(in the rows, 128 means zero)
Each row is followed by its group and then its class within the group.
[129 104 143 123 142 125 147  90 125 116 136 116 123 120 113 140 141 113
 116 118 145  86 117 139 149 113 153 134 139 145 159 165 112 108 118 146
 123 142 152 114 150 123 132 110 120 128 104 120 107 132 139 132 125 135
 133  99 137 113 125 134 134 143 148  75 103 133 104 139 135 117 111 142
 131 112  93 109 125 122 113 141 125 130  97 172 126 125 105 169  86 142
 131 155 137 128 133  98 118 102 138 184 117 111 102 138 143 133  94 146
 114 133 113 140 117 157 148 153 147 124 129 130 126 139 142 100 123 121
 140 106 144 111 120 128  73 111 123 107 118 131 160 114 142 124 121 144
 105 131 116 102 144 155 123 109  67 122 124 150 137  93 128 119 111 130
 101 105 133 155 141 120 104 150  93 143 161 145 123 129 133 160 138 126
 144 116 126 136]  Y > Z102
[126 112 125 123 114 121 150 123 117 115 128 115  94 127 123 159 134 123
 127  87 150  58 137 149 133 114 116 134 153 161 143 149 118  78 125 156
 123 106 128 123 140 134 137 129 130 115 111 105 103 131 112 121 116 133
 141 129 125  94 168  95 122 114 147  88 127 151 104 131 122 114 106 151
 130 100 115 114 135 140 116 120 105 151 119 157 137 150  99 144 112 126
 116 150 140 118 138 125  96 112 137 168 126 119 124 132 129 135 131 159
 109 112 118 134 112 177 173 144 136 122 119 115 135 126 161 106 120 119
 136 107 116 133 133 130 116 116 112 120 120 118 154 119 153 106 140 128
 124 122 126  87 134 103 138 101  97 129 122 139 124 104 111 118 119 108
 118 126 141 133 135 112 107 125 107 163 130 113 136 119 121 151 151 103
 151 121 130 129]  Y > Z706
[150  97  67 113 152  98 118  68 160 118 145  90 158 146 127 136 155 136
 139 106 140  89 127 133 136  95 152 118 136 106 128 124 143 178 128 136
 101 117 127  95 160 114 160 124 133 122 132 165 154  92 146 123 118  96
 187  97  78 126 141 118 105 155 146 134  64 124 103 121 133 110 150 110
  80 104 137 116 100 123 116 134 139 118 111 157 116 131 114 141 150 139
 165 142 118 136 125 134 104 112 138 108  98 142 137 121 119 113 113 178
 103 123 121 168  88 108  61 164 173 150 150 150 139 134 124  93 151 125
 133  87 152 113 136 106 150 106 132 141 111 149 137  90 108 158 134 158
  98 100 123 107 122 174 131 155 120 157 138 108 134 103 123 109  83 117
  78 136 165 140 177  98 118 136 108 153 158 166 139 130 113 131 113 125
 118 114 140 153]  X > Z278
[128 109 129 105 124 130 152 114 114  97 141  93  96 118 123 155 139 101
 118 103 165  58 138 155 138 104 149 144 146 166 160 156 136  92 107 144
 147 129 135  94 144 148 137 120 119 121 101 154  99 148 111 113 120 123
 134 109 160 116 116 117 126 121 165  99  91 153  64 136 136 111 115 135
 131 114  90  95 127 136 115 117  91 126 109 179 133 131  87 173  97 148
 126 179 146 112 159 123 122 106 149 180  95 116  93 141  79 125 138 172
 113 130 112 138 110 159 191 166 142 130 124 109 129 150 168 105 127 141
 252  75 108  94 134 139 119 116 102 116 118 124 160 102 171 111 149 132
 120 119 142  74 155 147 138  84  84 138 125 145 146  66  99 117 103 108
  95 123 153 147 137  91 117 130 102 161 150 134 138 113 115 154 130  78
 153 125 124 115]  Y > Z706
[157 121  87 118 125 109 108  77 148 100 139  87 151 130 130 138 128 135
 140 120 139 102 156 132 135 111 173 127 135  97 119 135 125 132 112 131
 108 112 136 113 156 126 151 130 136 123 137 148 153 171 117 109 132  99
 168 115  91 115 144 114 127 140 132 151 118 133 116 105 135 126 137 115
 112  72 146 125 105 136 106  92 117 122 119 139 122 106  96 126 144 131
 157 128 135 115 140 145 123 114 135 118 108 140 135 114 104 131 135  94
  96 111 146 180 108 101  81 151 163 145 144 135 129 121 138 104 146 135
 118 104 139 118 140 105 163 108 126 132 111 114 126 104 135 135 129 153
 114 106 116  96 133 150 109 155 137 161 153 113 118 105 112 129 103 129
  78 147 128 134 150  98 130 138 136 164 160 144 145 117  96 124 123  92
 107 125 144 140]  X > Z516
[130 104  63 119 171  97 101  84 151 114 140  88 154 157 133 129 144 149
 147 128 135 138 122 140 140 120 137 112 167  84 105 118 152 138 146 119
 103 127  93 113 137 119 153 133 124 127 148 180 172 137 131 125 115  99
 175 134  99 129 129 130 115 146 113 151 112 138 109 116 138 113 140 138
  92 126 157 142  86 138 128 124 138 125 101 137 110 127 123 117 185 139
 153 140 122 126 124 138  94 122 139  96  90 147 131 107 125 109 175 161
 112 115 139 164 101  89  58 127 149 157 144 159 172 148 104 116 149 148
 125 117 126 107 128 114 160  99 136 147 106 133 125 113  99 134 121 159
 105 105 125 112 136 168 117 165 154 164 138  99 130  75 145 115  89 120
 112 126 162 133 158 108 151 134 106 131 151 170 149 105 113 129 104 108
  98 112 155 132]  X > Z278
[153 112 142 111 115 127 147 125 112 106 143 124  70 124 116 141 119 115
 106  95 146  65 133 148 141 117 122 152 153 165 143 141 122  83 117 148
 142 125 135 116 148 150 128 122 122 127 112 129 116 146  98 123 122 122
 131 113 148 106 140 109 120 126 153  90 119 147  94 138 131 124 112 138
 127 106 105  91 129 128 109 116 107 151 119 149 134 120 107 162  94 128
 108 168 125 113 153 118 115 106 137 174 105 100  98 136 128 137 116 163
 118 121 126 156 120 161 171 157 139 119 136 133 125 132 161 104 120 127
 142  99 128 111 137 125 130 120 102 118 117 121 147 110 168 112 156 114
 119 121 139  76 145 139 140 104  88 143 120 130 142  73 112 108 113 103
 112 131 162 143 136  93 120 125 114 187 149 124 166 125 116 141 147  80
 157 120 116 120]  Y > Z706
[129 128 137 111 139 139 139 102 116 117 150 116 112  92 134 143 132 107
 124 133 149  78 135 159 129 112 149 130 161 138 143 112 127  97 112 138
 157 146 142  97 135 117 142 139 115 117 112 137 118 152 110 128 127 126
 137 111 166 126  93 125 120 130 148 108 106 142  88 131 138 123 126 151
 118 110 122 122 120 135 111 130  95 112  78 162 121 138  98 165 103 136
 129 175 152 117 141 138 118 116 154 173 105 124  72 149 143 125 118 164
 114 137 128 140 101 147 165 167 145 116 112 151 136 153 145 116 118 178
 132 107 146  97 134 133 127 124 108 117 120 134 156 111 155 123 146 135
 109 127 136  84 140 155 149 117  99 131 118 148 162  72 142 111 116 115
 100 111 147 147 143 121 124 139 104 135 148 149 152 129 116 147 145 118
 106 117 133 104]  Y > Z102
[138 128 142 129 135 126 142 114 120 111 143 111 111 106 116 142 150 116
 131 115 151  86 134 147 127 125 147 135 130 163 171 135 137  95 117 148
 139 139 133 121 134 133 144 114 126 117 103 131 100 165 112 118 124 134
 131 103 160 124 112 147 123 105 158 109 107 140 103 127 125 133 118 125
 136 115 107 101 139 132 123 102  99 125 120 168 130 132  96 173 109 153
 121 171 145 108 156 130 117 116 156 177  55 120  98 139 126 124 115 156
 106 131 121 136 121 132 147 164 138 140 134 138 133 135 141 108 124 136
 121  84 134  98 127 137 114 122 102 111 129 126 159 113 160 120 133 118
 133 126 124 107 136 139 132 104   6 136 115 141 155  89 113 125 123 112
  87 114 130 149 140  96 111 134 122 165 146 109 118 129 108 145 129  96
 155 138 105 118]  Y > Z836
[127 130 120 108 128 134 137 121 114  99 129 117 106 125 121 148 133 103
 110 126 155  80 133 146 133 118 139 140 129 102 138 124 125 109  95 134
 136 131 132 106 122 140 126 108 117 113 116 148 111 127 117 116 119 135
 118 122 155 130 101 144 115  98 144 124 104 167  95 138 126 147 110 130
 140 119 108  97 137 141 121 110 116 128 128 155 130 133  86 165 105 135
 166 153 135 122 144 112 129 132 160 170 109 113  97 146 122 103 126 161
 106 129 131 120 149 143 163 149 140 138 106 146 130 136 145 122 122 136
 117  92 145 108 130 139 129 127  91 115 146 123 144 106 148 113 139 129
 127 126 149 102 140 153 150  96  96 122 123 140 147  90 109 127 114 116
 115 134 160 144 131  85 115 123 135 122 153 128 123 117 122 137 128  91
 148 144 107 111]  Y > Z836
[130 103 147 130 162 139 158  99 114 104 130 134 115 117 121 149 107 117
 119 132 145  49 113 151 137 110 136 125 128 168 160 165 128 102 114 134
 140 135 147 111 154 133 137 119 130 120  88 121  94 139 123 116 135 136
 132  94 158 126 114 113 139 116 171  87 105 135  93 137 110 135  97 136
 138 109 106 110 138 127 113 127 106 133  96 147 136 128  93 168  85 139
 118 159 144 110 161 131 118 103 132 178 111 112  98 150 132 133 103 171
 110 134 108 129 132 160 157 178 154 114 117 135 136 137 142 106 115 108
 131 101 151 112  84 130  79 128 108 111 127 121 151  96 152 126 132 105
 118 126 123 108 140 144 136 100  67 124 108 147 153 102 113 123 119 124
  82 119 127 158 136 105 109 138 103 151 149 134 124 135 128 152 146 100
 163 125 131 130]  Y > Z102
[127  93 127 137 121 143 144 104 115 109 143 114 113 127 128 151 132 105
 117 118 145  79  94 160 132 113 141  63 168 144 142 132 104  96 104 117
 135 129 153 110 132 145 144 148 117 111 107 131 100 154 106 123 123 160
 143 114 164 130 126 119 125 148 140  97 115 154 109 133 137 130 134 152
 126 117 119 107 124 139 123 128  96 133 102 143 130 123 125 169 104 158
 118 179 150 115 140 137 100 111 112 175 107 117 109 128 143 129 127 156
 113 132 121 141 108 127 172 152 134 141 114 148 134 147 135 105 126 136
 138 114 132  93 141 137 126 110 116 117 117 132 157 137 166 133 150 138
  99 110 141  64 140 139 141 102 103 143 111 144 131  73 138 116 124 124
 108 105 157 138 124 117 122 152  89 151 126 150 158 123 170 162 146 122
 142 114 141 123]  Y > Z102
[152  93  62 122 153 101 110  85 144 139 107  91 168 151 107 126 152 128
 146 114 127 125 115 119 133 106 146 116 143  92 132 124 142 134 143 124
  98 116 123  99 154 116 155 109 130 126 126 151 162 151 148 142 140  95
 191 126  86 123 143 110 127 155 133 133  99 119 117 118 127 113 150 140
 108 109 161 121  92 123 156 139 146 117 112 154 117 140 126 124 152 144
 158 124 121 141 115 114 112 104 136  84 112 154 138 113 118 124 121 173
 124 126 130 153 116 113  80 153 165 154 164 145 140 141 111 102 163 138
 128 105 127 119 137 108 143 102 143 146 111 151 131 112  90 138 132 164
  99 103 110 132 129 171 120 148 118 155 127 108 123 105 145 114  96 125
  98 132 153 143 149 111 132 161 100 126 163 167 146 121 122 141 107 114
 104 117 145 140]  X > Z278
[152  92  42 110 151  98 102  75 158 126 137  86 164 157 138 136 147  60
 146 126 134 125 138 128 128 131 143 107 154  96 116 111 140 136 131 106
 113 139 105 117 141 119 145 136 141 123 142 164 158 139 140 135 133  87
 182 143  92 130 149 118 112 161 124 146  96 128 118 123 138 117 160 127
  93 113 152 136  81 148 132 140 127 116 114 147 104 141 130 124 159 144
 162 113 118 133 120 125 100 117 128 104 117 151 142 105 106 116 128 166
 113 122 134 165  96  97  80 141 160 146 140 191 142 142 118 110 153 150
 130 112 135 116 132 113 172 106 149 146 107 150 128 102  98 143 115 164
  98 103 126 105 115 167 118 157 143 157 139 115 125 110 135 116  89 127
 109 126 154 130 156 109 146 130  97 126 147 175 136 121 113 134 102 116
 101 124 154 140]  X > Z510
[148 104 110 110 142 105 113  73 142 102 142 118 136 125 129 144 122 127
 140  97 153  67 164 143 142 102 160 141 139 129 137 114 133 116 116 151
 111 118 129 106 170 132 128 123 133 117 120 147 142 141 112 106 112 102
 174 103 118 102 120 136 119 134 175 128  90 144  88 116 123 124 129 110
  96 107 135 115 121 120  95 108 109 137 111 160 132 113  92 145 122 134
 135 148 141 112 152 131 114  99 145 139 102 133 114 124 118 124 109 177
 108 109 131 188  94 112 100 159 155 133 157 146 132 137 145  97 149 103
 125  84 160 109 138 109 153 110 108 117 126 134 147  96 142 132 127 140
 115 111 114  74 147 175 116 152 109 156 130 109 137  88  99 110  95 115
  71 133 178 138 161  81 103 129 125 180 165 146 141 128  94 132 134  88
 122 113 131 134]  X > Z516
